Small tables with named rows and columns. After each table, cells are looked up by row and column.

Table tapava
|  | zabazep | kole |
|---|---|---|
| satuza | 18 | 74 |
| dar | 18 | 62 |
| musut | 101 | 143 |
| serake | 133 | 100 |
| povab | 223 | 82 |

What is the kole of musut in tapava? 143
What is the zabazep of serake in tapava? 133
What is the kole of povab in tapava? 82
What is the zabazep of povab in tapava? 223
What is the zabazep of satuza in tapava? 18
What is the kole of satuza in tapava? 74
What is the zabazep of musut in tapava? 101
What is the kole of serake in tapava? 100
What is the zabazep of dar in tapava? 18
What is the kole of dar in tapava? 62

muk =
	fise	pez	deku
sugunan	31	87	67
gulav	10	69	23
faka	204	119	245
nif	143	128	162
faba	48	38	34
tig	62	69	44
fumami	123	82	76
zavez	18	1	12
raf	14	27	51

deku of fumami = 76
fise of raf = 14
fise of tig = 62
pez of nif = 128
pez of faka = 119
pez of zavez = 1
fise of gulav = 10
fise of faba = 48
deku of faka = 245

ramo:
	gipo	dusi	duzite	kiti	noser	dibulir
fotev	69162	44566	66918	70256	80442	65773
nunek	61893	63112	61028	30918	19416	32435
tonuget	59382	67641	57104	58800	33991	56980
sulu	62904	16706	74934	58299	32652	79438
tafuz	59793	74960	35312	48745	35820	56850
dev	51437	55298	54515	58867	25916	48026
gilasi	70545	73382	57792	70068	46949	65830
muvepup	79601	27467	76750	62542	48729	52741
gikuz	31802	18992	80084	59681	50064	57745

What is the noser of gilasi in ramo?
46949
What is the kiti of gikuz in ramo?
59681
What is the duzite of dev in ramo?
54515
What is the kiti of gilasi in ramo?
70068
What is the dusi of muvepup in ramo?
27467
What is the dusi of fotev in ramo?
44566
What is the dibulir of dev in ramo?
48026
What is the duzite of sulu in ramo?
74934
What is the gipo of fotev in ramo?
69162
What is the dibulir of muvepup in ramo?
52741
What is the duzite of nunek in ramo?
61028
What is the gipo of sulu in ramo?
62904
What is the duzite of gikuz in ramo?
80084
What is the noser of sulu in ramo?
32652
What is the dibulir of sulu in ramo?
79438
What is the duzite of tafuz in ramo?
35312
Row with the largest noser: fotev

zibip =
|  | mek | tidov | femat | navuvum | fupamot |
|---|---|---|---|---|---|
| dav | 83 | 31 | 207 | 114 | 56 |
| balane | 119 | 119 | 59 | 53 | 76 |
| nen | 4 | 27 | 140 | 93 | 89 |
| revusop | 71 | 109 | 38 | 121 | 74 |
| tup | 48 | 42 | 47 | 100 | 84 |
| nid | 71 | 86 | 84 | 45 | 51 |
| naganog | 101 | 80 | 43 | 67 | 88 |
| zonokev | 82 | 94 | 68 | 82 | 99 |
| daboki | 95 | 82 | 59 | 57 | 67 |
| bukodoz | 98 | 78 | 62 | 72 | 45 |
| vavere | 124 | 146 | 77 | 91 | 55 |
| tofo | 42 | 115 | 69 | 48 | 47 |
| dom | 67 | 57 | 79 | 97 | 131 |
| zug | 39 | 80 | 77 | 52 | 109 |

naganog, fupamot: 88
zonokev, femat: 68
nen, navuvum: 93
zug, femat: 77
tup, femat: 47
naganog, mek: 101
daboki, tidov: 82
balane, tidov: 119
tofo, mek: 42
vavere, navuvum: 91
nen, femat: 140
dav, femat: 207
nid, tidov: 86
dav, mek: 83
dom, fupamot: 131
naganog, tidov: 80
daboki, mek: 95

zel:
,gol,mitut,kom,nes,lel,pupul,dalal,dokuf,kiz
zat,5.84,5.36,6.32,5.72,4.84,6.91,7.30,8.24,3.29
nez,0.56,9.68,6.32,2.23,1.62,4.30,2.65,7.10,3.14
kububu,8.59,5.08,7.31,8.28,8.33,5.67,9.67,6.25,6.76
zofota,8.32,4.96,7.94,5.82,8.11,5.60,3.31,5.09,8.21
donidu,3.94,8.67,4.66,6.29,4.92,6.92,2.98,4.51,8.61
divisos,6.42,6.58,5.16,6.89,6.28,8.15,5.80,6.33,7.66
vel,4.44,5.52,6.16,5.54,4.43,6.73,7.80,7.74,2.59
vozet,5.68,8.82,4.37,7.12,5.80,7.50,7.69,5.89,7.39
gusuk,8.98,4.72,7.79,7.22,7.66,5.79,9.06,7.77,5.34
fonugo,2.48,9.18,3.85,6.54,3.19,7.49,5.27,5.71,6.72

kom of vozet: 4.37
lel of gusuk: 7.66
lel of zofota: 8.11
dokuf of kububu: 6.25
mitut of vel: 5.52
gol of zat: 5.84
kiz of vozet: 7.39
kiz of kububu: 6.76
nes of zofota: 5.82
Row with the largest kiz: donidu

